Below is a small trained network, with its code and all its weights. Each question gives an input and a target symbol and asks what happens when units are switched off, that is, made to give their printed mean instead of their output.

import numpy as np


def w(rows, s, z=0):
    codes = np.array(rows[::2]) - 128.0
    scale = np.full(codes.shape[1], s)
    scale[-1] = z or s
    return codes * scale


def norm(h):
    return h / np.sqrt((h * h).mean(-1, keepdims=True) + 1e-5)


def f(y):
    return np.maximum(y, 0)


def softmax(a):
    e = np.exp(a - a.max(-1, keepdims=True))
    return e / e.sum(-1, keepdims=True)


def log_softmax(a):
    a = a - a.max(-1, keepdims=True)
    return a - np.log(np.exp(a).sum(-1, keepdims=True))


def net(x, mask):
    ids = ['αβεζηθλξπσφω'.index(c) for c in x.split()]
    T = len(ids)
    res = E[ids] + P[:T]
    r = norm(res)
    for j in range(3):
        rows = slice(3 * j, 3 * j + 3)
        q, k, v = (r @ M[0][rows].T for M in (Q, K, V))
        z = softmax(np.where(np.tri(T) > 0, q @ k.T / 3**0.5, -1e9)) @ v
        o = O[0][rows]
        res = res + np.where(mask[j], z, o[:, -1]) @ o[:, :-1]
    y = f(norm(res) @ A[0][:, :-1].T + A[0][:, -1])
    res = res + np.where(mask[3:7], y, B[0][:, -1]) @ B[0][:, :-1]
    return log_softmax(norm(res)[-1] @ U[:, :-1].T + U[:, -1])


Q, K, V, O, A, B = {}, {}, {}, {}, {}, {}
E = w([
[148,107,94],'α',
[120,118,147],'β',
[117,98,101],'ε',
[85,255,99],'ζ',
[112,149,166],'η',
[89,144,115],'θ',
[134,156,125],'λ',
[97,128,164],'ξ',
[242,207,10],'π',
[95,132,139],'σ',
[114,125,119],'φ',
[142,121,134],'ω',
],0.033)
P = w([
[195,114,111],'0',
[1,72,125],'1',
[75,82,91],'2',
[109,80,138],'3',
[202,123,71],'4',
[131,193,48],'5',
[153,98,62],'6',
[170,59,91],'7',
],0.0094)
Q[0] = w([
[157,214,109],'head 0',
[83,114,136],'head 0',
[118,65,121],'head 0',
[101,85,132],'head 1',
[133,30,73],'head 1',
[10,29,105],'head 1',
[72,148,202],'head 2',
[211,137,105],'head 2',
[230,36,115],'head 2',
],0.011)
K[0] = w([
[103,84,109],'head 0',
[205,112,160],'head 0',
[143,166,174],'head 0',
[97,123,140],'head 1',
[82,122,80],'head 1',
[105,145,112],'head 1',
[139,183,118],'head 2',
[9,113,160],'head 2',
[126,68,119],'head 2',
],0.012)
V[0] = w([
[254,118,119],'head 0',
[98,139,88],'head 0',
[145,61,94],'head 0',
[167,143,58],'head 1',
[123,197,138],'head 1',
[222,133,177],'head 1',
[101,143,169],'head 2',
[98,62,144],'head 2',
[85,27,144],'head 2',
],0.016)
O[0] = w([
[117,116,71,25],'head 0',
[90,190,217,171],'head 0',
[7,50,140,120],'head 0',
[120,137,166,122],'head 1',
[130,159,116,142],'head 1',
[76,102,91,1],'head 1',
[184,181,69,125],'head 2',
[188,92,138,121],'head 2',
[189,52,171,120],'head 2',
],0.013,0.0072)
A[0] = w([
[101,69,174,209],'neuron 0',
[203,124,62,103],'neuron 1',
[200,130,169,107],'neuron 2',
[199,143,249,252],'neuron 3',
],0.013,0.0033)
B[0] = w([
[190,124,87,168],'neuron 0',
[251,78,24,167],'neuron 1',
[190,92,134,183],'neuron 2',
[143,87,88,248],'neuron 3',
],0.013,0.011)
U = w([
[103,111,152,22],'α',
[126,124,70,141],'β',
[128,124,177,239],'ε',
[145,190,128,53],'ζ',
[181,191,7,141],'η',
[173,180,243,225],'θ',
[120,161,71,38],'λ',
[157,153,106,3],'ξ',
[84,126,135,195],'π',
[164,159,144,55],'σ',
[89,81,199,115],'φ',
[100,106,61,173],'ω',
],0.014,0.0034)

Each question gives the input, a string of symbols that net reads in full, and the target symbol t.
The units are the heads (3 rows each of Q, K, V and O) and the neurons (one row each of A and B). Each row of codes is followed by its name. A weight is (code - 128) times the scale printed after its matrix; where a second scale follows, it is the last column's (O, A, B and U).
mask holds one flag per unit, heads first, then neurons. A switched-off unit (its flag False) gives its mean, the last column of its rows in O or B, instead of its output. The means were averaged over made-up inputs and are rounded, as every weight is.
A unit's drop is (log p(t) with every unit on - log p(t) with that unit switched off) / (log p(t) with every unit on - log p(t) with every unit switched off).
k most important neurons: the k neurons with the biggest drops, biggest first
which heads matter: for each layer, one digit per head in row order, 1 if its drop is at least 0.15 and else 0, layers parted by /
drop of u: that unit's drop, to one decimal
input η θ σ, target η: which heads matter	101
input ω θ η θ, target ω: 2 most important neurons	[neuron 1; neuron 2]
input θ θ η θ σ σ ζ, target θ: which heads matter	100
input ω λ ξ, target ω: which heads matter	100
input θ φ φ, target θ: most important neuron	[neuron 1]
input ξ η η ε η, target η: which heads matter	011
input π η θ θ θ β, target θ: which heads matter	100
input π η θ θ θ θ, target θ: which heads matter	100
input θ α α η θ θ θ θ, target θ: which heads matter	110
input η θ θ η, target η: which heads matter	111
input θ λ σ, target θ: drop of head 1	0.0
input η π β, target η: drop of neuron 3	-0.2
input ω η β, target ω: drop of neuron 1	0.1
input θ σ φ, target θ: drop of head 2	-0.1
